Below are the code and all the weights of a small trained network. Each question names an input and a target symbol and asks about switching units off, where a switched-off unit gives its printed mean instead of its output.

import numpy as np


def w(rows, s, z=0):
    codes = np.array(rows[::2]) - 128.0
    scale = np.full(codes.shape[1], s)
    scale[-1] = z or s
    return codes * scale


def norm(h):
    return h / np.sqrt((h * h).mean(-1, keepdims=True) + 1e-5)


def f(y):
    return np.maximum(y, 0)


def softmax(a):
    e = np.exp(a - a.max(-1, keepdims=True))
    return e / e.sum(-1, keepdims=True)


def log_softmax(a):
    a = a - a.max(-1, keepdims=True)
    return a - np.log(np.exp(a).sum(-1, keepdims=True))


def net(x, mask):
    ids = ['Γαδηλμ'.index(c) for c in x.split()]
    T = len(ids)
    res = E[ids] + P[:T]
    u = 0
    for l in range(2):
        r = norm(res)
        for j in range(2):
            rows = slice(3 * j, 3 * j + 3)
            q, k, v = (r @ M[l][rows].T for M in (Q, K, V))
            z = softmax(np.where(np.tri(T) > 0, q @ k.T / 3**0.5, -1e9)) @ v
            o = O[l][rows]
            res = res + np.where(mask[u + j], z, o[:, -1]) @ o[:, :-1]
        u += 2
        y = f(norm(res) @ A[l][:, :-1].T + A[l][:, -1])
        res = res + np.where(mask[u : u + 12], y, B[l][:, -1]) @ B[l][:, :-1]
        u += 12
    return log_softmax(norm(res)[-1] @ U[:, :-1].T + U[:, -1])


Q, K, V, O, A, B = {}, {}, {}, {}, {}, {}
E = w([
[236,126,206,210,137,143,87,205],'Γ',
[133,125,106,254,62,152,76,189],'α',
[66,209,244,206,177,132,49,162],'δ',
[48,70,153,38,116,195,130,123],'η',
[97,237,185,180,135,203,178,195],'λ',
[165,49,216,216,46,109,163,28],'μ',
],0.0042)
P = w([
[143,67,181,121,155,254,118,93],'0',
[120,86,155,139,163,185,113,134],'1',
[131,91,151,126,148,152,107,141],'2',
[128,109,149,124,125,135,114,145],'3',
[127,133,149,113,106,122,121,143],'4',
[124,152,141,103,96,104,130,146],'5',
[119,157,127,93,91,87,146,155],'6',
[122,167,117,82,86,66,160,167],'7',
[127,177,114,85,64,57,181,176],'8',
],0.0052)
Q[0] = w([
[154,125,116,140,148,96,157,95],'0.h0',
[112,128,180,115,107,150,145,174],'0.h0',
[125,146,100,167,170,123,156,95],'0.h0',
[116,193,173,151,132,157,119,179],'0.h1',
[207,94,161,134,130,96,99,126],'0.h1',
[188,120,151,222,2,112,99,230],'0.h1',
],0.0095)
K[0] = w([
[108,120,99,84,166,217,84,153],'0.h0',
[134,164,121,74,50,27,169,105],'0.h0',
[144,47,95,94,200,210,103,87],'0.h0',
[70,69,108,64,59,59,238,40],'0.h1',
[80,175,72,169,78,67,112,154],'0.h1',
[151,191,108,64,92,3,201,157],'0.h1',
],0.0049)
V[0] = w([
[175,127,125,169,198,137,13,138],'0.h0',
[138,89,101,49,172,170,57,154],'0.h0',
[143,78,116,111,86,91,177,68],'0.h0',
[183,183,188,157,154,159,253,68],'0.h1',
[89,27,132,182,113,80,199,40],'0.h1',
[235,159,143,206,137,141,36,100],'0.h1',
],0.0032)
O[0] = w([
[64,139,121,85,97,144,161,135,178],'0.h0',
[158,225,123,53,39,211,92,143,110],'0.h0',
[188,109,144,176,153,1,179,173,2],'0.h0',
[79,172,102,141,204,52,136,31,195],'0.h1',
[45,128,169,204,135,112,232,127,168],'0.h1',
[182,166,67,141,142,136,176,80,161],'0.h1',
],0.0035,0.0013)
A[0] = w([
[201,143,79,123,81,194,137,108,74],'0.n0',
[141,111,136,131,105,78,60,147,42],'0.n1',
[149,220,170,108,124,164,121,144,4],'0.n2',
[103,69,166,183,174,99,24,145,115],'0.n3',
[54,82,60,70,180,139,198,112,115],'0.n4',
[105,247,45,77,172,174,196,50,85],'0.n5',
[190,238,68,143,122,172,185,179,85],'0.n6',
[208,81,114,159,164,93,143,43,127],'0.n7',
[142,111,182,154,217,63,193,85,38],'0.n8',
[71,71,106,170,64,150,156,179,204],'0.n9',
[122,180,140,112,251,122,30,155,148],'0.n10',
[173,187,141,144,85,177,213,121,163],'0.n11',
],0.0033,0.0015)
B[0] = w([
[82,87,75,148,189,65,138,191,154],'0.n0',
[157,180,101,125,128,165,112,138,142],'0.n1',
[94,122,82,100,112,149,74,136,177],'0.n2',
[146,188,169,101,96,119,170,60,183],'0.n3',
[26,86,194,153,145,80,60,171,185],'0.n4',
[79,117,70,114,142,240,196,192,151],'0.n5',
[114,3,99,180,146,145,62,125,179],'0.n6',
[135,121,174,61,74,165,110,182,170],'0.n7',
[233,132,101,131,152,197,141,181,173],'0.n8',
[126,143,121,85,181,87,66,63,252],'0.n9',
[187,140,113,145,42,155,159,115,187],'0.n10',
[83,66,107,92,106,113,113,149,212],'0.n11',
],0.0037,0.0026)
Q[1] = w([
[93,214,125,98,255,186,127,147],'1.h0',
[150,135,185,168,69,129,107,116],'1.h0',
[118,137,149,164,137,141,53,253],'1.h0',
[82,143,206,159,85,109,179,152],'1.h1',
[171,53,160,145,118,86,98,167],'1.h1',
[65,111,212,126,102,137,126,133],'1.h1',
],0.0083)
K[1] = w([
[87,98,142,70,92,241,68,93],'1.h0',
[125,209,134,202,145,97,160,193],'1.h0',
[90,187,124,38,69,78,56,227],'1.h0',
[118,84,193,116,140,22,181,124],'1.h1',
[114,157,76,150,124,15,130,191],'1.h1',
[90,43,168,87,168,2,162,96],'1.h1',
],0.0064)
V[1] = w([
[39,52,42,79,185,164,167,189],'1.h0',
[30,246,131,176,186,113,153,74],'1.h0',
[40,83,49,173,36,145,50,40],'1.h0',
[165,185,153,74,6,118,129,58],'1.h1',
[228,219,72,205,2,139,103,184],'1.h1',
[55,158,98,193,113,35,125,230],'1.h1',
],0.0031)
O[1] = w([
[193,158,168,174,96,88,125,71,125],'1.h0',
[208,127,89,170,71,201,136,180,84],'1.h0',
[201,114,224,115,104,95,226,193,190],'1.h0',
[129,164,96,216,220,174,143,148,144],'1.h1',
[96,74,167,224,95,178,191,2,5],'1.h1',
[162,95,186,105,119,248,103,114,21],'1.h1',
],0.0042,0.0029)
A[1] = w([
[95,89,73,121,144,128,72,50,85],'1.n0',
[115,182,113,205,207,90,216,159,64],'1.n1',
[100,142,141,121,77,146,161,107,102],'1.n2',
[95,168,160,35,162,146,116,173,125],'1.n3',
[137,86,22,101,114,196,152,159,55],'1.n4',
[114,151,156,1,108,93,102,178,6],'1.n5',
[187,188,107,150,82,139,93,68,90],'1.n6',
[181,183,165,112,128,166,175,181,162],'1.n7',
[91,192,139,210,196,73,231,128,57],'1.n8',
[113,129,168,126,100,117,106,146,126],'1.n9',
[109,185,89,84,140,136,125,123,73],'1.n10',
[131,97,100,156,112,58,107,154,138],'1.n11',
],0.0062,0.0022)
B[1] = w([
[67,101,84,149,117,58,34,72,139],'1.n0',
[39,135,225,244,199,98,246,95,170],'1.n1',
[154,115,83,100,153,145,97,160,139],'1.n2',
[178,157,132,64,117,70,131,151,247],'1.n3',
[193,123,5,145,235,156,170,166,137],'1.n4',
[158,167,147,70,151,30,83,183,253],'1.n5',
[120,224,184,50,121,222,162,51,137],'1.n6',
[103,76,107,162,91,91,115,62,178],'1.n7',
[88,172,178,222,254,138,222,127,181],'1.n8',
[124,132,110,103,134,132,163,145,183],'1.n9',
[155,56,156,170,117,71,150,138,152],'1.n10',
[124,167,109,107,166,152,135,86,164],'1.n11',
],0.0053,0.007)
U = w([
[52,81,86,164,108,100,50,26,72],'Γ',
[159,2,195,162,13,164,174,149,78],'α',
[171,112,2,138,169,208,161,163,105],'δ',
[146,147,170,59,118,67,117,200,255],'η',
[137,214,174,96,66,238,133,41,90],'λ',
[69,156,199,211,202,123,220,113,76],'μ',
],0.0043,0.00094)

Each question gives the input, a string of symbols that net reads in full, and the target symbol t.
The units are the heads (3 rows each of Q, K, V and O) and the neurons (one row each of A and B). Each row of codes is followed by its name. A weight is (code - 128) times the scale printed after its matrix; where a second scale follows, it is the last column's (O, A, B and U).
mask holds one flag per unit, layer by layer, with each layer's heads first. A switched-off unit (its flag False) gives its mean, the last column of its rows in O or B, instead of its output. The means were averaged over made-up inputs and are rounded, as every weight is.
A unit's drop is (log p(t) with every unit on - log p(t) with that unit switched off) / (log p(t) with every unit on - log p(t) with every unit switched off).
most important unit: the unit with the biggest drop
k most important neurons: the k neurons with the biggest drops, biggest first
k most important neurons of layer l: the k neurons of layer l with the biggest drops, biggest first
heads that matter: for each layer, one digit per head in row order, 1 if its drop is at least 0.15 and else 0, layers parted by /
input μ η λ η α α, target α: heads that matter => 01 / 11
input δ η δ Γ, target δ: most important unit => 0.h1
input η μ λ λ η μ δ Γ α, target Γ: 2 most important neurons of layer 0 => 0.n9; 0.n6
input η η η η λ Γ Γ, target Γ: 2 most important neurons => 1.n0; 0.n6
input η Γ λ α η μ α μ, target α: heads that matter => 11 / 01
input α η λ λ α, target λ: heads that matter => 01 / 01
input δ α δ λ, target δ: heads that matter => 00 / 00
input α δ λ η Γ λ η μ, target μ: heads that matter => 00 / 01
input μ μ η μ μ δ μ, target δ: heads that matter => 10 / 10
input η μ Γ α, target Γ: heads that matter => 01 / 01
input λ Γ Γ Γ λ λ λ, target δ: heads that matter => 01 / 01
input μ η λ Γ, target λ: 2 most important neurons of layer 0 => 0.n10; 0.n4
input λ α Γ, target α: 2 most important neurons of layer 1 => 1.n5; 1.n8
input δ μ α η λ δ Γ, target δ: heads that matter => 01 / 11
input Γ μ δ μ λ μ, target λ: 2 most important neurons => 1.n6; 0.n7
input η μ Γ, target μ: most important unit => 1.h1
input Γ η μ Γ, target μ: heads that matter => 00 / 00
input μ Γ λ Γ η η δ α, target δ: 4 most important neurons => 1.n5; 0.n6; 0.n4; 0.n1
input α α Γ Γ δ δ, target λ: heads that matter => 01 / 01
input λ λ Γ, target λ: heads that matter => 00 / 00
input η μ μ Γ λ μ, target Γ: heads that matter => 00 / 10
input α η η η μ α, target μ: most important unit => 0.h0
input δ Γ δ, target λ: 2 most important neurons => 0.n10; 1.n5
input Γ μ λ η μ, target λ: 2 most important neurons of layer 1 => 1.n6; 1.n5
input μ Γ μ, target Γ: 2 most important neurons => 0.n7; 1.n0
